Below are the code and all the weights of a small trained network. Each question names an input and a class and asks about switching units off, where a switched-off unit gives its printed mean instead of its output.

import numpy as np


def w(rows, s, z=0):
    codes = np.array(rows[::2]) - 128.0
    scale = np.full(codes.shape[1], s)
    scale[-1] = z or s
    return codes * scale


def f(y):
    return np.maximum(y, 0)


def log_softmax(a):
    a = a - a.max(-1, keepdims=True)
    return a - np.log(np.exp(a).sum(-1, keepdims=True))


def net(x, mask):
    res = np.array(x, float).reshape(1, 8) / 4 @ E
    y = f(res @ A[0][:, :-1].T + A[0][:, -1])
    res = res + np.where(mask, y, B[0][:, -1]) @ B[0][:, :-1]
    return log_softmax(res[-1] @ U[:, :-1].T + U[:, -1])


A, B = {}, {}
E = w([
[122,124,115,124,141,122,136,126],'x0',
[129,122,139,112,138,118,146,144],'x1',
[126,175,190,106,148,170,175,62],'x2',
[139,131,150,125,110,140,117,135],'x3',
[249,126,136,161,157,106,146,132],'x4',
[118,200,104,124,167,180,123,175],'x5',
[129,134,133,121,126,116,136,134],'x6',
[127,133,126,122,133,115,133,130],'x7',
],0.018)
A[0] = w([
[18,77,131,120,83,103,87,189,179],'neuron 1',
[5,168,213,95,132,177,165,32,145],'neuron 2',
[223,162,192,169,215,154,180,38,113],'neuron 3',
[16,116,115,134,86,129,108,206,193],'neuron 4',
[127,17,174,123,74,48,133,27,251],'neuron 5',
[215,93,96,193,152,98,81,224,154],'neuron 6',
],0.016,0.011)
B[0] = w([
[142,102,106,151,158,128,43,59,218],'neuron 1',
[66,93,93,34,173,168,192,123,239],'neuron 2',
[225,184,203,126,96,157,135,97,236],'neuron 3',
[85,167,164,141,81,119,17,173,216],'neuron 4',
[131,4,124,135,40,120,144,73,254],'neuron 5',
[123,113,24,131,154,82,187,207,230],'neuron 6',
],0.026,0.03)
U = w([
[121,62,80,160,109,98,29,77,51],'0',
[187,44,85,219,111,55,187,165,253],'1',
[73,211,116,153,159,131,20,200,173],'2',
[159,195,59,127,174,118,154,237,253],'3',
[90,63,96,36,106,171,151,83,7],'4',
[204,114,182,130,78,146,184,63,66],'5',
[36,229,135,61,204,210,150,146,186],'6',
[183,254,193,140,209,189,164,129,10],'7',
],0.0089,0.0023)

Each question gives the input, the list of numbers given to net, and the class t.
The units are the neurons (one row each of A and B). Each row of codes is followed by its name. A weight is (code - 128) times the scale printed after its matrix; where a second scale follows, it is the last column's (A, B and U).
mask holds one flag per neuron, in row order. A switched-off neuron (its flag False) gives its mean, the last column of its row in B, instead of its output. The means were averaged over made-up inputs and are rounded, as every weight is.
A unit's drop is (log p(t) with every unit on - log p(t) with that unit switched off) / (log p(t) with every unit on - log p(t) with every unit switched off).
The circuit of an input: a set's keep is (log p(t) with only the set's units on - log p(t) with every unit switched off) / (log p(t) with every unit on - log p(t) with every unit switched off). Starting from all 6 units, units are removed one at a time, each time the one whose removal leaves the highest keep (on an exact tie, the one counted first), for as long as the keep stays at least 0.8.
circuit, biggest first: the units of the circuit, biggest drop first
k most important neurons: the k neurons with the biggest drops, biggest first
drop when u is switched off: that unit's drop, to one decimal
input [0,6,2,-6,8,-3,4,1], class 5: most important neuron -> (neuron 3)
input [0,-8,8,-7,0,7,-4,8], class 6: 2 most important neurons -> (neuron 2; neuron 5)
input [-5,-3,2,1,-7,2,-1,8], class 6: 2 most important neurons -> (neuron 2; neuron 5)
input [3,-1,-3,0,-6,1,-4,6], class 2: 2 most important neurons -> (neuron 5; neuron 4)
input [-4,-2,-6,-8,1,8,3,4], class 3: 2 most important neurons -> (neuron 6; neuron 5)
input [-2,-1,-8,-6,4,0,-2,8], class 1: 2 most important neurons -> (neuron 2; neuron 4)
input [8,-7,-5,-7,-8,4,-3,7], class 2: 2 most important neurons -> (neuron 4; neuron 5)
input [5,-1,0,-3,6,4,4,-6], class 3: 2 most important neurons -> (neuron 5; neuron 6)
input [-8,8,8,4,4,8,3,6], class 7: 2 most important neurons -> (neuron 5; neuron 3)
input [1,3,3,6,8,4,4,-5], class 7: 2 most important neurons -> (neuron 5; neuron 3)
input [4,1,-8,4,5,4,4,6], class 3: drop when neuron 1 is switched off -> 0.0
input [-2,-6,-3,-1,-1,1,1,5], class 2: drop when neuron 5 is switched off -> 0.9
input [0,5,8,-6,4,-7,-6,7], class 5: drop when neuron 3 is switched off -> 2.2
input [-1,0,-5,-1,-6,4,-8,3], class 2: circuit, biggest first -> (neuron 4)
